Here is a tiny trained network, its code and every weight. The questions are about switching its units off for an input and a target symbol, where a switched-off unit gives its printed mean instead of its output.

import numpy as np


def w(rows, s, z=0):
    codes = np.array(rows[::2]) - 128.0
    scale = np.full(codes.shape[1], s)
    scale[-1] = z or s
    return codes * scale


def norm(h):
    return h / np.sqrt((h * h).mean(-1, keepdims=True) + 1e-5)


def f(y):
    return y / 2 * (1 + np.tanh(0.7978845608 * (y + 0.044715 * y**3)))


def softmax(a):
    e = np.exp(a - a.max(-1, keepdims=True))
    return e / e.sum(-1, keepdims=True)


def log_softmax(a):
    a = a - a.max(-1, keepdims=True)
    return a - np.log(np.exp(a).sum(-1, keepdims=True))


def net(x, mask):
    ids = ['βγδεζηλξπφ'.index(c) for c in x.split()]
    T = len(ids)
    res = E[ids] + P[:T]
    r = norm(res)
    for j in range(2):
        rows = slice(2 * j, 2 * j + 2)
        q, k, v = (r @ M[0][rows].T for M in (Q, K, V))
        z = softmax(np.where(np.tri(T) > 0, q @ k.T / 2**0.5, -1e9)) @ v
        o = O[0][rows]
        res = res + np.where(mask[j], z, o[:, -1]) @ o[:, :-1]
    y = f(norm(res) @ A[0][:, :-1].T + A[0][:, -1])
    res = res + np.where(mask[2:6], y, B[0][:, -1]) @ B[0][:, :-1]
    return log_softmax(norm(res)[-1] @ U[:, :-1].T + U[:, -1])


Q, K, V, O, A, B = {}, {}, {}, {}, {}, {}
E = w([
[68,149,165],'β',
[93,118,129],'γ',
[68,152,163],'δ',
[62,4,116],'ε',
[82,191,1],'ζ',
[162,96,114],'η',
[115,135,150],'λ',
[143,233,132],'ξ',
[113,136,152],'π',
[114,135,153],'φ',
],0.017)
P = w([
[69,37,182],'0',
[255,177,154],'1',
[223,145,135],'2',
[136,82,171],'3',
[149,95,152],'4',
[176,119,135],'5',
[171,111,134],'6',
[175,122,123],'7',
[180,111,116],'8',
],0.0052)
Q[0] = w([
[244,132,139],'head 0',
[122,159,130],'head 0',
[210,119,147],'head 1',
[119,168,203],'head 1',
],0.012)
K[0] = w([
[2,134,206],'head 0',
[106,134,93],'head 0',
[38,98,144],'head 1',
[153,74,252],'head 1',
],0.0091)
V[0] = w([
[230,15,166],'head 0',
[110,158,1],'head 0',
[82,9,165],'head 1',
[255,57,113],'head 1',
],0.0091)
O[0] = w([
[242,52,127,131],'head 0',
[72,246,16,1],'head 0',
[216,9,93,194],'head 1',
[202,168,1,44],'head 1',
],0.0071,0.0055)
A[0] = w([
[159,11,127,1],'neuron 0',
[70,242,154,140],'neuron 1',
[71,35,157,241],'neuron 2',
[207,95,129,230],'neuron 3',
],0.011,0.0051)
B[0] = w([
[199,220,143,180],'neuron 0',
[143,168,49,162],'neuron 1',
[134,254,83,255],'neuron 2',
[93,165,17,204],'neuron 3',
],0.0075,0.011)
U = w([
[104,154,223,166],'β',
[182,201,125,3],'γ',
[96,157,211,140],'δ',
[154,76,79,253],'ε',
[23,186,8,165],'ζ',
[190,165,38,56],'η',
[176,145,165,56],'λ',
[72,169,114,189],'ξ',
[200,144,202,121],'π',
[193,130,184,137],'φ',
],0.012,0.0052)

Each question gives the input, a string of symbols that net reads in full, and the target symbol t.
The units are the heads (2 rows each of Q, K, V and O) and the neurons (one row each of A and B). Each row of codes is followed by its name. A weight is (code - 128) times the scale printed after its matrix; where a second scale follows, it is the last column's (O, A, B and U).
mask holds one flag per unit, heads first, then neurons. A switched-off unit (its flag False) gives its mean, the last column of its rows in O or B, instead of its output. The means were averaged over made-up inputs and are rounded, as every weight is.
A unit's drop is (log p(t) with every unit on - log p(t) with that unit switched off) / (log p(t) with every unit on - log p(t) with every unit switched off).
The circuit of an input: a set's keep is (log p(t) with only the set's units on - log p(t) with every unit switched off) / (log p(t) with every unit on - log p(t) with every unit switched off). Starting from all 6 units, units are removed one at a time, each time the one whose removal leaves the highest keep (on an exact tie, the one counted first), for as long as the keep stays at least 0.8.
units of the circuit, in order: the units of the circuit, biggest drop first
top k neurons: the k neurons with the biggest drops, biggest first
heads that matter: for each layer, one digit per head in row order, 1 if its drop is at least 0.15 and else 0, layers parted by /
drop when u is switched off: that unit's drop, to one decimal
input ξ ζ λ φ, target ζ: units of the circuit, in order => [head 0]
input φ π λ η γ, target η: units of the circuit, in order => [head 0; head 1]
input β η φ π η δ δ δ ε, target η: heads that matter => 00
input ξ π δ β β λ φ, target β: heads that matter => 11
input π β ζ π λ δ ε ε, target ζ: heads that matter => 10
input φ η ζ ζ φ, target ζ: heads that matter => 10
input β β π, target β: units of the circuit, in order => [head 1; head 0]
input φ β ζ δ δ, target ζ: heads that matter => 10
input ζ φ π, target ζ: heads that matter => 11
input λ ξ ζ ζ φ φ δ, target ζ: heads that matter => 10
input δ η ζ β, target ζ: heads that matter => 11
input ζ π λ, target ζ: units of the circuit, in order => [head 0; neuron 0]
input γ δ λ ξ φ η ε, target η: units of the circuit, in order => [head 0; neuron 0; neuron 2]
input δ η δ γ, target η: heads that matter => 10
input β δ β β ζ π, target β: heads that matter => 01
input ζ π β, target ζ: units of the circuit, in order => [head 0]
input β β ε η β β δ, target η: units of the circuit, in order => [head 0; neuron 3]
input ζ φ ξ, target ζ: top 2 neurons => [neuron 1; neuron 0]
input π π π ζ ε, target ζ: drop when neuron 2 is switched off => 1.1
input δ ζ ζ ζ π, target ζ: drop when head 0 is switched off => 1.4
